[[124 106 134 153 118 138 127 142 144 145]
 [141 129 142 112 143 127 131 150 116 103]
 [137 137 131 134 118 103 152 133 126 121]
 [121 127 120 137  98 130 142 143 129 142]]
|
[[142 129 143 142 130  98 137 120 127 121]
 [121 126 133 152 103 118 134 131 137 137]
 [103 116 150 131 127 143 112 142 129 141]
 [145 144 142 127 138 118 153 134 106 124]]

[[139 135 144 134 136]
 [119 136 106 126 138]
 [125 112 138 124 122]]
|
[[122 124 138 112 125]
 [138 126 106 136 119]
 [136 134 144 135 139]]

[[147 136 112 147 116 114 120 126]
 [117 111 129 115 122 139 145 145]
 [129 129 128 129 129 128 127 128]
 [145 136 114 145 117 112 117 129]
 [123 132 139 125 145 132 125 106]
 [124 135 135 127 141 128 122 114]
 [149 137 113 148 118 110 120 129]
 [125 126 127 123 125 131 132 134]
 [124 134 135 123 137 131 122 119]]
|
[[119 122 131 137 123 135 134 124]
 [134 132 131 125 123 127 126 125]
 [129 120 110 118 148 113 137 149]
 [114 122 128 141 127 135 135 124]
 [106 125 132 145 125 139 132 123]
 [129 117 112 117 145 114 136 145]
 [128 127 128 129 129 128 129 129]
 [145 145 139 122 115 129 111 117]
 [126 120 114 116 147 112 136 147]]

[[121 121 132 116 157 121 143]
 [120 120 131 114 158 119 136]
 [139 136 121 148 108 141 140]
 [145 135 118 132 121 128  99]
 [155 145 130 119 138 135 118]
 [118 120 132 110 153 115 122]
 [136 136 125 143  99 139 125]
 [118 122 135 120 150 126 153]]
|
[[153 126 150 120 135 122 118]
 [125 139  99 143 125 136 136]
 [122 115 153 110 132 120 118]
 [118 135 138 119 130 145 155]
 [ 99 128 121 132 118 135 145]
 [140 141 108 148 121 136 139]
 [136 119 158 114 131 120 120]
 [143 121 157 116 132 121 121]]

[[137 111 136 133]
 [131 154 133 109]
 [147 122 146 120]
 [124 105 123 145]]
|
[[145 123 105 124]
 [120 146 122 147]
 [109 133 154 131]
 [133 136 111 137]]

[[123 114 139 136 147 145]
 [148 133 109 110 134 144]
 [140 147 104 108 123 118]
 [129 127 134 142 120 111]
 [154 127 110 109 152 156]
 [148 130 114 115 126 131]
 [129 120 139 138 134 126]
 [142 152  98 100 119 123]]
|
[[123 119 100  98 152 142]
 [126 134 138 139 120 129]
 [131 126 115 114 130 148]
 [156 152 109 110 127 154]
 [111 120 142 134 127 129]
 [118 123 108 104 147 140]
 [144 134 110 109 133 148]
 [145 147 136 139 114 123]]

[[114 139 131 115 133 136 111 128 139 132]
 [127 106 132 127 136 110 128 127 107 114]
 [142 132 122 136 120 133 144 126 132 133]
 [128 142 126 125 125 140 126 127 142 136]]
|
[[136 142 127 126 140 125 125 126 142 128]
 [133 132 126 144 133 120 136 122 132 142]
 [114 107 127 128 110 136 127 132 106 127]
 [132 139 128 111 136 133 115 131 139 114]]
---
[[125 123 118 142 119 144 127 127 115]
 [133 105 100 128 117 140 134 135 115]
 [114 131 139 146 130 131 114 120 131]
 [113 128 139 141 132 127 113 120 134]
 [116 133 136 148 126 136 116 119 126]
 [134 154 153 118 140 114 132 125 139]
 [141 113 107 111 123 128 141 139 123]
 [135 122 112 130 117 142 137 133 114]]
|
[[115 125 123 118 142 119 144 127 127]
 [115 133 105 100 128 117 140 134 135]
 [131 114 131 139 146 130 131 114 120]
 [134 113 128 139 141 132 127 113 120]
 [126 116 133 136 148 126 136 116 119]
 [139 134 154 153 118 140 114 132 125]
 [123 141 113 107 111 123 128 141 139]
 [114 135 122 112 130 117 142 137 133]]

[[128 130 130 128 130 127 126 128 129]
 [137 157 153 141 154  99 101 117 123]
 [155 139 125 155 126 107 107 148 150]
 [128 125 124 124 124 128 124 144 146]]
|
[[129 128 130 130 128 130 127 126 128]
 [123 137 157 153 141 154  99 101 117]
 [150 155 139 125 155 126 107 107 148]
 [146 128 125 124 124 124 128 124 144]]

[[134 133]
 [131 103]
 [134 136]
 [136 143]
 [133 134]
 [128 122]
 [130 133]
 [132 137]
 [132 132]]
|
[[133 134]
 [103 131]
 [136 134]
 [143 136]
 [134 133]
 [122 128]
 [133 130]
 [137 132]
 [132 132]]

[[152 151 107 127 151 131 132 152 123 127 120]
 [140 139 113 127 139 136 135 139 124 131 122]
 [137 137 136 126 137 117 120 137 129 120 131]]
|
[[120 152 151 107 127 151 131 132 152 123 127]
 [122 140 139 113 127 139 136 135 139 124 131]
 [131 137 137 136 126 137 117 120 137 129 120]]

[[119 128 150 131 132]
 [124 123 152 130 135]
 [140 113 132 136 124]
 [125 116 136 137 116]
 [137 108 131 136 125]
 [136 109 129 128 129]
 [139 113 130 134 124]
 [123 124 154 131 136]
 [124 130 151 129 132]
 [122 124 154 130 132]
 [123 113 133 138 118]
 [124 122 152 130 135]]
|
[[132 119 128 150 131]
 [135 124 123 152 130]
 [124 140 113 132 136]
 [116 125 116 136 137]
 [125 137 108 131 136]
 [129 136 109 129 128]
 [124 139 113 130 134]
 [136 123 124 154 131]
 [132 124 130 151 129]
 [132 122 124 154 130]
 [118 123 113 133 138]
 [135 124 122 152 130]]

[[130 150 129 105 106 128 128 106 148 141 104 127 140 128 110 146]
 [104 139 111 145 145  99 129 145 140 139 145 121 134 117 143 139]]
|
[[146 130 150 129 105 106 128 128 106 148 141 104 127 140 128 110]
 [139 104 139 111 145 145  99 129 145 140 139 145 121 134 117 143]]

[[122 132 119 133 147 135]
 [120 137 113 136 139 137]
 [103 114 139 114 138 116]
 [102 107 145 110 140 108]]
|
[[135 122 132 119 133 147]
 [137 120 137 113 136 139]
 [116 103 114 139 114 138]
 [108 102 107 145 110 140]]
---
[[113 139 146 135 127]
 [115 150 130 146 121]]
|
[[127 135 146 139 113]
 [121 146 130 150 115]]

[[123 116 116]
 [123 131 134]
 [151 130 122]]
|
[[116 116 123]
 [134 131 123]
 [122 130 151]]

[[134 132 139 133 126 128 136 131 126]
 [120 131 105 129 127 127 147 123 128]
 [124 143 117 130 127 128 126 113 128]
 [118 124 106 130 127 128 147 128 127]]
|
[[126 131 136 128 126 133 139 132 134]
 [128 123 147 127 127 129 105 131 120]
 [128 113 126 128 127 130 117 143 124]
 [127 128 147 128 127 130 106 124 118]]

[[111 128 145 127 108]
 [144 123 137 127 105]
 [148 116 130 117 105]]
|
[[108 127 145 128 111]
 [105 127 137 123 144]
 [105 117 130 116 148]]

[[126 123 140 132 120 134 151 123 122 153]
 [133 126 137 137 140 129 112 127 128 125]
 [124 131 127 131 132 129 112 128 127 116]
 [137 127 115 135 130 133 126 125 132 125]
 [122 124 130 136 127 132 119 123 126 136]
 [132 130 139 123 128 104 110 125 128 113]
 [126 131 139 130 130 133 153 137 134 103]
 [123 126 129 132 130 133 121 118 125 136]
 [142 128 150 131 130 123 119 132 119 112]]
|
[[153 122 123 151 134 120 132 140 123 126]
 [125 128 127 112 129 140 137 137 126 133]
 [116 127 128 112 129 132 131 127 131 124]
 [125 132 125 126 133 130 135 115 127 137]
 [136 126 123 119 132 127 136 130 124 122]
 [113 128 125 110 104 128 123 139 130 132]
 [103 134 137 153 133 130 130 139 131 126]
 [136 125 118 121 133 130 132 129 126 123]
 [112 119 132 119 123 130 131 150 128 142]]

[[105 122 129 146 138 133 128 119 111 142 133]
 [116 127 143 144 133 130 122 112 131 144 107]
 [133 125 114 117 146 122 107 125 134 148 135]
 [123 131 148 139 133 127 118 112 143 131 104]
 [122 132 148 139 133 127 118 112 144 131 104]
 [142 133 130 121 113 132 143 106 118 127 144]]
|
[[133 142 111 119 128 133 138 146 129 122 105]
 [107 144 131 112 122 130 133 144 143 127 116]
 [135 148 134 125 107 122 146 117 114 125 133]
 [104 131 143 112 118 127 133 139 148 131 123]
 [104 131 144 112 118 127 133 139 148 132 122]
 [144 127 118 106 143 132 113 121 130 133 142]]

[[109 129 146 130 109 118 139 132 121]
 [115 131 125 128 134 121 138 110  99]
 [104 137 122 141 132 121 124 119 147]]
|
[[121 132 139 118 109 130 146 129 109]
 [ 99 110 138 121 134 128 125 131 115]
 [147 119 124 121 132 141 122 137 104]]
